Look-ups in named tables: a row name and a column name give one cell, copied from the table.

livo:
|  | rekap | tofo | voboz |
|---|---|---|---|
| bigeri | 147 | 126 | 100 |
| geloz | 139 | 131 | 250 |
| rafaz | 133 | 138 | 69 |
| kabo | 128 | 138 | 235 |
| gesi | 139 | 129 | 219 |
| pebise | 131 | 142 | 203 |
| vas | 124 | 140 | 48 |
| nota | 140 | 128 | 46 |
| sitin | 127 | 138 | 166 |

voboz of kabo = 235
rekap of vas = 124
rekap of kabo = 128
voboz of sitin = 166
tofo of rafaz = 138
voboz of gesi = 219
tofo of pebise = 142
rekap of bigeri = 147
voboz of rafaz = 69
tofo of gesi = 129

Table zuv
,somo,bolavon,furafir,lini,nog
renatut,406,392,385,414,383
rul,405,559,512,345,376
guvudod,616,145,903,438,448
gudobar,342,316,0,442,364
levivi,355,358,397,539,280
menub,424,418,405,342,457
bemur,410,373,346,433,367
gid,467,429,571,377,377
nupumo,403,383,356,426,377
mafeg,371,286,466,458,509
lub,286,354,68,304,521
puve,325,557,476,434,408
fur,406,102,133,495,429

What is the somo of renatut in zuv?
406
What is the somo of gid in zuv?
467
What is the somo of guvudod in zuv?
616
What is the furafir of gid in zuv?
571
What is the somo of bemur in zuv?
410
What is the somo of nupumo in zuv?
403
What is the bolavon of levivi in zuv?
358
What is the nog of renatut in zuv?
383
What is the bolavon of puve in zuv?
557

fozupi =
fields: dip, lamidok, tufum, fote, fav
sez: [10.205, -6.182, -30.359, 0.360, 41.987]
kadoguv: [-43.208, -46.498, 69.610, 71.569, -93.663]
dil: [24.509, 64.309, -56.240, -51.403, 21.271]
dukugiz: [18.656, -24.281, -8.583, 22.073, 19.566]
laku: [-16.084, -13.830, -46.363, 79.875, 48.847]
gezifi: [31.304, 53.319, -65.130, -67.214, 48.437]

kadoguv, tufum: 69.610
gezifi, fav: 48.437
kadoguv, fote: 71.569
sez, fote: 0.360
gezifi, fote: -67.214
sez, lamidok: -6.182
dil, fote: -51.403
dil, dip: 24.509
dukugiz, fote: 22.073
kadoguv, dip: -43.208
laku, tufum: -46.363
dukugiz, lamidok: -24.281
gezifi, tufum: -65.130

Table pev
          tafake  denufem  mopureb  lusepor      zop      pab      gal    duza
boguro    15.404   -8.335   41.475   -5.599    6.353  -19.203   32.381   7.652
fum       19.907  -12.224    7.145   -9.004  -10.749   -0.186   -4.524   7.577
depel     38.424  -47.753   -2.969   -0.524  -10.435    1.736  -20.347  -1.490
gekelez   95.562  -67.730   10.221   -2.086  -40.773  -63.740  -19.407   9.230
nutubid   18.371   17.793    4.915   24.301   -8.911  -10.452   33.295  48.925
bav      -33.600    2.577   13.653   -3.461   25.607   55.763    8.078  -4.538
bok        3.911    8.382   20.963   -5.894   20.237  -30.374   11.362  47.939
vot       23.164   11.483   48.272   -8.979   -7.953  -49.646   46.214  19.050
pavazaf   -3.962    9.816   17.402  -16.156   40.192  -31.480   -5.373   6.785
nos       38.402   -6.975   20.703   -8.752  -23.647  -38.398   12.671  12.380

vot, denufem => 11.483
bav, tafake => -33.600
bav, mopureb => 13.653
nutubid, pab => -10.452
fum, tafake => 19.907
depel, denufem => -47.753
vot, duza => 19.050
nutubid, denufem => 17.793
depel, mopureb => -2.969
nos, zop => -23.647
nos, denufem => -6.975
bok, tafake => 3.911
gekelez, duza => 9.230
bok, lusepor => -5.894
bok, gal => 11.362
vot, zop => -7.953

Table nari
cols = fabib, bito, gukasez, sotir, gusatof, fev, zus
gev: [17770, 15349, 5228, 17168, 5483, 21869, 20763]
fozi: [20584, 17749, 9216, 19100, 4769, 18113, 21273]
nagabo: [32187, 18540, 2595, 21745, 47949, 25136, 23357]
biv: [13209, 18242, 47395, 16889, 8869, 17402, 16647]
lus: [17168, 19422, 16382, 18500, -9461, 13051, 20510]
zasil: [43140, 26615, 9423, 26790, 27974, 9062, 28848]
sosu: [-1626, 6520, -54197, -8737, 19013, 38089, 12187]
pufos: [30944, 22490, 90626, 23352, 21124, 7046, 22266]
nidaf: [11224, 16868, 26226, 16177, 25175, 3926, 14784]
muma: [10000, 15313, 20505, 16035, 17526, 23102, 15176]
nen: [-3942, 9625, 19475, 10774, 9178, 30686, 10696]
rep: [19529, 26060, 40139, 21392, -4626, 2606, 19018]
takel: [4050, 15749, 28356, 14337, 9387, 21967, 12768]

What is the gusatof of nagabo in nari?
47949
What is the zus of pufos in nari?
22266
What is the fev of nagabo in nari?
25136
What is the fev of nen in nari?
30686
What is the gusatof of muma in nari?
17526
What is the gukasez of nidaf in nari?
26226
What is the gusatof of rep in nari?
-4626
What is the gukasez of nagabo in nari?
2595
What is the fev of zasil in nari?
9062
What is the fabib of zasil in nari?
43140
What is the bito of nidaf in nari?
16868
What is the fabib of rep in nari?
19529
What is the bito of sosu in nari?
6520
What is the fev of pufos in nari?
7046
What is the fabib of pufos in nari?
30944

